Here is a tiny trained network, its code and every weight. The questions are about switching its units off for an input and a target symbol, where a switched-off unit gives its printed mean instead of its output.

import numpy as np


def w(rows, s, z=0):
    codes = np.array(rows[::2]) - 128.0
    scale = np.full(codes.shape[1], s)
    scale[-1] = z or s
    return codes * scale


def f(y):
    return np.maximum(y, 0)


def softmax(a):
    e = np.exp(a - a.max(-1, keepdims=True))
    return e / e.sum(-1, keepdims=True)


def log_softmax(a):
    a = a - a.max(-1, keepdims=True)
    return a - np.log(np.exp(a).sum(-1, keepdims=True))


def net(x, mask):
    ids = ['αβγζηθλμξπτψ'.index(c) for c in x.split()]
    T = len(ids)
    res = E[ids] + P[:T]
    r = res
    for j in range(3):
        rows = slice(2 * j, 2 * j + 2)
        q, k, v = (r @ M[0][rows].T for M in (Q, K, V))
        z = softmax(np.where(np.tri(T) > 0, q @ k.T / 2**0.5, -1e9)) @ v
        o = O[0][rows]
        res = res + np.where(mask[j], z, o[:, -1]) @ o[:, :-1]
    y = f(res @ A[0][:, :-1].T + A[0][:, -1])
    res = res + np.where(mask[3:11], y, B[0][:, -1]) @ B[0][:, :-1]
    return log_softmax(res[-1] @ U[:, :-1].T + U[:, -1])


Q, K, V, O, A, B = {}, {}, {}, {}, {}, {}
E = w([
[102,116,77,52,142],'α',
[70,101,135,82,156],'β',
[130,198,166,127,100],'γ',
[141,148,72,124,105],'ζ',
[90,153,210,102,150],'η',
[192,135,190,97,149],'θ',
[145,70,166,78,210],'λ',
[98,161,107,186,163],'μ',
[221,209,151,96,175],'ξ',
[158,14,146,101,68],'π',
[178,180,86,179,252],'τ',
[88,127,43,59,9],'ψ',
],0.014)
P = w([
[64,147,123,242,168],'0',
[191,229,190,2,177],'1',
[68,123,116,244,151],'2',
[192,227,147,15,160],'3',
[82,113,121,224,127],'4',
[191,208,91,8,160],'5',
[93,103,121,201,107],'6',
[182,190,63,10,153],'7',
[105,97,125,195,88],'8',
[167,197,66,16,195],'9',
],0.0073)
Q[0] = w([
[181,254,158,42,114],'H1',
[157,129,116,202,80],'H1',
[93,205,137,47,174],'H2',
[178,73,154,125,149],'H2',
[116,133,67,119,143],'H3',
[110,124,166,246,109],'H3',
],0.0096)
K[0] = w([
[254,226,77,191,153],'H1',
[121,175,243,127,95],'H1',
[97,32,123,136,68],'H2',
[80,179,97,155,141],'H2',
[140,128,98,94,113],'H3',
[156,196,183,190,179],'H3',
],0.0089)
V[0] = w([
[203,139,115,233,169],'H1',
[39,95,105,134,80],'H1',
[92,199,85,160,161],'H2',
[62,94,151,191,169],'H2',
[173,162,124,175,254],'H3',
[68,206,106,105,88],'H3',
],0.009)
O[0] = w([
[196,147,105,194,152,213],'H1',
[41,58,101,109,119,2],'H1',
[102,230,98,125,159,191],'H2',
[56,102,120,132,182,123],'H2',
[111,85,88,132,254,158],'H3',
[85,233,166,199,103,199],'H3',
],0.0078,0.003)
A[0] = w([
[172,181,46,128,123,131],'N1',
[161,139,171,221,146,178],'N2',
[60,55,236,212,195,171],'N3',
[232,158,175,90,174,168],'N4',
[73,151,11,110,132,131],'N5',
[176,235,185,58,125,1],'N6',
[83,108,74,254,65,102],'N7',
[160,112,172,39,66,35],'N8',
],0.0091,0.0037)
B[0] = w([
[113,107,141,115,178,223],'N1',
[161,153,73,161,106,200],'N2',
[154,165,254,88,108,185],'N3',
[116,98,73,91,84,255],'N4',
[54,112,143,132,107,189],'N5',
[79,69,141,177,134,239],'N6',
[187,3,166,170,131,176],'N7',
[194,197,109,177,141,173],'N8',
],0.012,0.0092)
U = w([
[36,141,108,92,100,125],'α',
[67,138,169,90,113,107],'β',
[137,244,134,210,85,131],'γ',
[109,49,107,171,171,98],'ζ',
[122,206,183,116,123,99],'η',
[215,179,125,76,108,251],'θ',
[161,131,181,80,178,82],'λ',
[135,115,183,183,175,43],'μ',
[169,138,61,143,170,49],'ξ',
[134,51,155,73,134,124],'π',
[89,197,109,101,197,254],'τ',
[83,80,111,102,70,87],'ψ',
],0.012,0.0064)

Each question gives the input, a string of symbols that net reads in full, and the target symbol t.
The units are the heads (2 rows each of Q, K, V and O) and the neurons (one row each of A and B). Each row of codes is followed by its name. A weight is (code - 128) times the scale printed after its matrix; where a second scale follows, it is the last column's (O, A, B and U).
mask holds one flag per unit, heads first, then neurons. A switched-off unit (its flag False) gives its mean, the last column of its rows in O or B, instead of its output. The means were averaged over made-up inputs and are rounded, as every weight is.
A unit's drop is (log p(t) with every unit on - log p(t) with that unit switched off) / (log p(t) with every unit on - log p(t) with every unit switched off).
The circuit of an input: a set's keep is (log p(t) with only the set's units on - log p(t) with every unit switched off) / (log p(t) with every unit on - log p(t) with every unit switched off). Starting from all 11 units, units are removed one at a time, each time the one whose removal leaves the highest keep (on an exact tie, the one counted first), for as long as the keep stays at least 0.8.
circuit, biggest first: the units of the circuit, biggest drop first
unit that matters most: the unit with the biggest drop
k most important neurons: the k neurons with the biggest drops, biggest first
heads that matter: for each layer, one digit per head in row order, 1 if its drop is at least 0.15 and else 0, layers parted by /
input ψ ζ η μ μ, target μ: circuit, biggest first -> (N7 N3 N4)
input λ ζ γ ζ α, target α: heads that matter -> 100
input α ζ λ, target λ: circuit, biggest first -> (N3 N6)
input γ π μ π, target θ: heads that matter -> 001
input ζ ζ π ζ α π ζ β, target θ: circuit, biggest first -> (H2 H3 N6 N8)
input ξ μ μ η, target τ: heads that matter -> 011
input ζ ψ η α, target γ: circuit, biggest first -> (H3)
input λ θ ζ λ ζ ζ π π ζ α, target θ: circuit, biggest first -> (H2 H3 N8)
input θ ζ τ λ, target ξ: heads that matter -> 100
input ψ μ τ ψ ζ α π λ θ, target θ: 3 most important neurons -> (N6 N5 N1)
input β π μ τ ζ ζ, target ξ: circuit, biggest first -> (H1 N3 N6)
input μ θ λ ζ π θ π λ, target θ: circuit, biggest first -> (N8 H3 N6 H2)
input ζ μ ζ μ ζ ζ, target τ: circuit, biggest first -> (N7 N1)
input γ μ ζ θ ψ η, target γ: circuit, biggest first -> (H3 N8)
input ζ ζ ζ γ α η θ, target θ: unit that matters most -> N5
input γ ξ ζ π τ π η α, target θ: 3 most important neurons -> (N8 N5 N7)
input μ α μ ζ μ γ, target τ: heads that matter -> 011
input ζ θ β, target β: heads that matter -> 100
input γ ψ π τ τ μ, target ξ: circuit, biggest first -> (H1 N3 N4)
input ζ ψ μ μ ζ μ μ, target μ: circuit, biggest first -> (N7 N4)
input ζ γ η θ ξ, target ξ: unit that matters most -> N2
input θ ζ π, target π: circuit, biggest first -> (H1 N3 N7)
input μ τ μ ζ π λ λ, target λ: heads that matter -> 001
input ζ β μ γ ψ γ, target γ: heads that matter -> 001
input μ ζ ζ μ, target τ: circuit, biggest first -> (N7 H2 H3)
input ζ π ξ θ μ π ζ η, target θ: circuit, biggest first -> (H2 N8 H3)
input τ ξ η θ, target ζ: most important neuron -> (N6)
